Below are the code and all the weights of a small trained network. Each question names an input and a target symbol and asks about switching units off, where a switched-off unit gives its printed mean instead of its output.

import numpy as np


def w(rows, s, z=0):
    codes = np.array(rows[::2]) - 128.0
    scale = np.full(codes.shape[1], s)
    scale[-1] = z or s
    return codes * scale


def f(y):
    return y / 2 * (1 + np.tanh(0.7978845608 * (y + 0.044715 * y**3)))


def softmax(a):
    e = np.exp(a - a.max(-1, keepdims=True))
    return e / e.sum(-1, keepdims=True)


def log_softmax(a):
    a = a - a.max(-1, keepdims=True)
    return a - np.log(np.exp(a).sum(-1, keepdims=True))


def net(x, mask):
    ids = ['βεζθλξπψ'.index(c) for c in x.split()]
    T = len(ids)
    res = E[ids] + P[:T]
    u = 0
    for l in range(3):
        r = res
        for j in range(2):
            rows = slice(3 * j, 3 * j + 3)
            q, k, v = (r @ M[l][rows].T for M in (Q, K, V))
            z = softmax(np.where(np.tri(T) > 0, q @ k.T / 3**0.5, -1e9)) @ v
            o = O[l][rows]
            res = res + np.where(mask[u + j], z, o[:, -1]) @ o[:, :-1]
        u += 2
        y = f(res @ A[l][:, :-1].T + A[l][:, -1])
        res = res + np.where(mask[u : u + 8], y, B[l][:, -1]) @ B[l][:, :-1]
        u += 8
    return log_softmax(res[-1] @ U[:, :-1].T + U[:, -1])


Q, K, V, O, A, B = {}, {}, {}, {}, {}, {}
E = w([
[31,23,188,206,124],'β',
[41,207,50,27,205],'ε',
[191,167,148,51,107],'ζ',
[168,103,195,52,121],'θ',
[169,111,118,46,8],'λ',
[227,105,115,147,147],'ξ',
[224,147,130,113,117],'π',
[188,203,234,100,210],'ψ',
],0.016)
P = w([
[207,171,165,191,90],'0',
[254,190,255,213,114],'1',
[233,187,195,219,76],'2',
[236,180,173,198,68],'3',
[239,167,158,191,58],'4',
[237,152,146,169,60],'5',
[229,144,126,155,57],'6',
[225,138,112,143,54],'7',
[214,125,97,119,62],'8',
[213,122,80,123,61],'9',
[205,131,53,120,54],'10',
],0.0037)
Q[0] = w([
[118,138,131,110,146],'L0H1',
[142,204,128,170,219],'L0H1',
[105,161,171,138,197],'L0H1',
[99,115,97,139,196],'L0H2',
[5,109,92,108,149],'L0H2',
[57,230,112,141,147],'L0H2',
],0.012)
K[0] = w([
[107,127,106,135,180],'L0H1',
[176,131,99,86,177],'L0H1',
[226,211,105,54,110],'L0H1',
[162,165,135,41,85],'L0H2',
[233,204,43,28,188],'L0H2',
[124,254,117,129,228],'L0H2',
],0.0083)
V[0] = w([
[201,159,98,82,134],'L0H1',
[72,143,167,176,76],'L0H1',
[199,197,88,106,170],'L0H1',
[254,175,118,87,117],'L0H2',
[179,169,107,113,123],'L0H2',
[98,138,132,208,132],'L0H2',
],0.0072)
O[0] = w([
[16,104,128,153,110,255],'L0H1',
[129,81,48,70,141,50],'L0H1',
[56,169,126,113,113,231],'L0H1',
[246,76,254,161,80,254],'L0H2',
[147,151,95,98,227,148],'L0H2',
[113,153,99,175,45,87],'L0H2',
],0.0058,0.003)
A[0] = w([
[112,61,75,195,222,60],'L0N1',
[110,1,160,174,73,140],'L0N2',
[254,39,120,190,150,202],'L0N3',
[60,93,115,87,179,2],'L0N4',
[166,69,116,132,46,60],'L0N5',
[68,94,93,163,63,228],'L0N6',
[218,159,80,88,87,78],'L0N7',
[46,106,135,244,133,167],'L0N8',
],0.01,0.0054)
B[0] = w([
[176,122,49,76,190,127],'L0N1',
[156,65,76,97,232,167],'L0N2',
[140,107,34,138,162,251],'L0N3',
[89,98,146,161,119,133],'L0N4',
[179,92,170,151,96,157],'L0N5',
[47,90,254,131,172,140],'L0N6',
[165,195,101,108,136,172],'L0N7',
[141,153,140,98,173,132],'L0N8',
],0.0088,0.015)
Q[1] = w([
[162,99,143,164,143],'L1H1',
[105,142,39,130,158],'L1H1',
[112,102,103,111,106],'L1H1',
[101,165,60,137,247],'L1H2',
[137,98,183,167,121],'L1H2',
[159,151,103,87,228],'L1H2',
],0.012)
K[1] = w([
[140,173,116,136,127],'L1H1',
[116,131,59,120,99],'L1H1',
[157,107,123,182,149],'L1H1',
[100,149,81,189,252],'L1H2',
[167,183,197,190,114],'L1H2',
[101,17,89,215,172],'L1H2',
],0.012)
V[1] = w([
[132,134,98,135,125],'L1H1',
[151,125,145,103,112],'L1H1',
[132,123,163,162,76],'L1H1',
[142,127,146,157,132],'L1H2',
[84,107,154,133,255],'L1H2',
[70,113,155,216,152],'L1H2',
],0.01)
O[1] = w([
[77,196,72,143,131,149],'L1H1',
[46,174,180,116,127,132],'L1H1',
[175,133,70,67,222,70],'L1H1',
[149,106,106,87,253,142],'L1H2',
[42,127,122,174,135,251],'L1H2',
[136,125,80,110,233,76],'L1H2',
],0.0053,0.015)
A[1] = w([
[96,55,198,194,140,167],'L1N1',
[133,190,106,75,98,103],'L1N2',
[92,103,151,48,98,255],'L1N3',
[188,231,103,108,89,165],'L1N4',
[113,152,210,162,115,234],'L1N5',
[147,133,157,9,86,173],'L1N6',
[110,158,109,152,67,154],'L1N7',
[167,111,164,112,112,110],'L1N8',
],0.012,0.0079)
B[1] = w([
[147,130,214,61,180,219],'L1N1',
[157,156,227,191,171,163],'L1N2',
[56,53,194,173,13,228],'L1N3',
[118,208,255,199,181,254],'L1N4',
[62,70,127,18,57,218],'L1N5',
[42,114,158,199,69,253],'L1N6',
[122,13,166,152,233,207],'L1N7',
[124,173,30,108,165,200],'L1N8',
],0.0072,0.008)
Q[2] = w([
[200,136,32,123,123],'L2H1',
[183,110,115,158,117],'L2H1',
[133,140,230,14,126],'L2H1',
[162,83,141,15,89],'L2H2',
[16,1,87,92,67],'L2H2',
[166,117,74,151,13],'L2H2',
],0.0096)
K[2] = w([
[173,179,71,158,208],'L2H1',
[143,160,145,206,149],'L2H1',
[132,52,249,2,63],'L2H1',
[182,109,228,78,205],'L2H2',
[22,7,166,241,220],'L2H2',
[99,179,54,53,164],'L2H2',
],0.0081)
V[2] = w([
[103,6,180,93,129],'L2H1',
[162,107,67,141,54],'L2H1',
[60,15,245,95,22],'L2H1',
[191,88,245,176,131],'L2H2',
[70,206,61,158,191],'L2H2',
[132,2,162,169,191],'L2H2',
],0.004)
O[2] = w([
[112,179,73,4,132,179],'L2H1',
[135,182,125,167,118,113],'L2H1',
[126,140,34,101,2,247],'L2H1',
[178,219,101,54,168,201],'L2H2',
[105,133,119,32,14,106],'L2H2',
[119,144,64,102,101,202],'L2H2',
],0.0056,0.012)
A[2] = w([
[48,151,233,60,108,74],'L2N1',
[81,255,189,185,54,56],'L2N2',
[1,16,106,75,64,175],'L2N3',
[205,187,51,74,184,1],'L2N4',
[190,139,57,8,107,159],'L2N5',
[187,110,197,124,53,21],'L2N6',
[125,137,176,140,244,92],'L2N7',
[119,160,180,121,240,157],'L2N8',
],0.0071,0.0069)
B[2] = w([
[192,174,87,113,170,189],'L2N1',
[97,119,102,120,203,190],'L2N2',
[127,126,172,169,163,255],'L2N3',
[79,136,149,59,254,144],'L2N4',
[174,72,133,159,66,162],'L2N5',
[104,124,29,83,131,155],'L2N6',
[58,100,120,127,42,176],'L2N7',
[143,197,128,159,66,177],'L2N8',
],0.01,0.022)
U = w([
[163,140,180,71,109,240],'β',
[62,85,254,144,176,185],'ε',
[159,22,205,152,60,199],'ζ',
[199,69,84,229,184,141],'θ',
[128,46,102,102,161,40],'λ',
[124,206,76,116,156,2],'ξ',
[93,133,17,164,36,72],'π',
[143,169,202,198,83,47],'ψ',
],0.0084,0.005)

Each question gives the input, a string of symbols that net reads in full, and the target symbol t.
The units are the heads (3 rows each of Q, K, V and O) and the neurons (one row each of A and B). Each row of codes is followed by its name. A weight is (code - 128) times the scale printed after its matrix; where a second scale follows, it is the last column's (O, A, B and U).
mask holds one flag per unit, layer by layer, with each layer's heads first. A switched-off unit (its flag False) gives its mean, the last column of its rows in O or B, instead of its output. The means were averaged over made-up inputs and are rounded, as every weight is.
A unit's drop is (log p(t) with every unit on - log p(t) with that unit switched off) / (log p(t) with every unit on - log p(t) with every unit switched off).
The circuit of an input: a set's keep is (log p(t) with only the set's units on - log p(t) with every unit switched off) / (log p(t) with every unit on - log p(t) with every unit switched off). Starting from the 12 units with the biggest drops (on a tie, the unit counted first), units are removed one at a time, each time the one whose removal leaves the highest keep (on an exact tie, the one counted first), for as long as the keep stays at least 0.8.
units of the circuit, in order: the units of the circuit, biggest drop first
unit that matters most: the unit with the biggest drop
top k neurons: the k neurons with the biggest drops, biggest first
k most important neurons of layer l: the k neurons of layer l with the biggest drops, biggest first
input β ε ε π ξ, target ε: units of the circuit, in order -> (L0H2; L1H2; L0N6; L2H1)
input ψ β β β π ξ ζ θ β ζ θ, target ζ: unit that matters most -> L1H2
input β ε λ ξ ε ξ ξ θ ζ, target π: top 4 neurons -> (L0N2; L0N6; L0N1; L0N3)
input θ ζ λ θ π ζ π β ε ζ, target ε: top 2 neurons -> (L0N2; L0N3)
input θ β ζ ψ θ ε ε ζ ε ζ, target π: top 3 neurons -> (L0N3; L0N2; L1N6)
input β ε ξ ξ ξ λ ξ ζ ε ζ ξ, target ξ: 2 most important neurons of layer 0 -> (L0N3; L0N5)
input λ ε ξ β π ψ θ ξ θ ξ, target π: top 3 neurons -> (L1N3; L1N6; L0N3)
input λ β ε λ ζ ε π, target ξ: top 3 neurons -> (L1N3; L1N6; L0N3)
input ξ π ξ θ ζ, target ξ: top 2 neurons -> (L1N4; L2N2)
input ξ β ε θ θ ξ ξ π ξ θ ξ, target π: 4 most important neurons of layer 1 -> (L1N3; L1N6; L1N1; L1N5)
input β ξ θ ε, target π: 3 most important neurons of layer 1 -> (L1N5; L1N6; L1N3)
input ε ξ ξ ψ ξ ζ, target ξ: top 3 neurons -> (L1N4; L0N3; L2N2)
input β θ ε ξ ψ π, target π: 2 most important neurons of layer 0 -> (L0N3; L0N6)
input ε ψ β θ ε λ λ ε ξ, target ξ: 4 most important neurons of layer 0 -> (L0N3; L0N6; L0N5; L0N7)
input ξ ψ ξ ψ β ξ λ λ ε ψ π, target ξ: top 3 neurons -> (L1N6; L1N3; L0N5)
input ξ ξ ε β λ ψ, target ξ: most important neuron of layer 1 -> (L1N1)
input ξ ξ π ξ β β β π ξ β, target λ: 3 most important neurons of layer 2 -> (L2N7; L2N3; L2N4)
input λ ε π λ β θ ξ ε π π, target π: 4 most important neurons of layer 0 -> (L0N3; L0N2; L0N6; L0N8)
input β θ θ ε, target π: top 3 neurons -> (L0N6; L0N3; L1N5)
input π λ π β θ, target π: 2 most important neurons of layer 0 -> (L0N3; L0N2)
input λ π π ζ π θ β ε ζ ξ, target ε: unit that matters most -> L0H1
input θ ζ β ξ ξ ξ λ, target ξ: top 4 neurons -> (L1N4; L0N7; L0N5; L2N2)
input ξ β π ε θ ξ ξ ξ θ, target π: top 3 neurons -> (L0N3; L0N6; L0N2)
input ζ β π, target ε: top 3 neurons -> (L0N2; L0N7; L0N3)
input λ ξ θ ζ π π π, target ψ: top 3 neurons -> (L0N3; L1N4; L2N8)
input π ε β ξ ξ π θ ψ, target π: 2 most important neurons of layer 0 -> (L0N3; L0N6)
input β ψ ξ ε λ ψ ε ε θ ψ, target π: 3 most important neurons of layer 0 -> (L0N2; L0N6; L0N1)
input ε ζ π ε ξ β ξ ξ θ θ β, target λ: unit that matters most -> L0H2
input ξ ξ β λ λ, target ξ: top 3 neurons -> (L1N4; L0N7; L2N2)
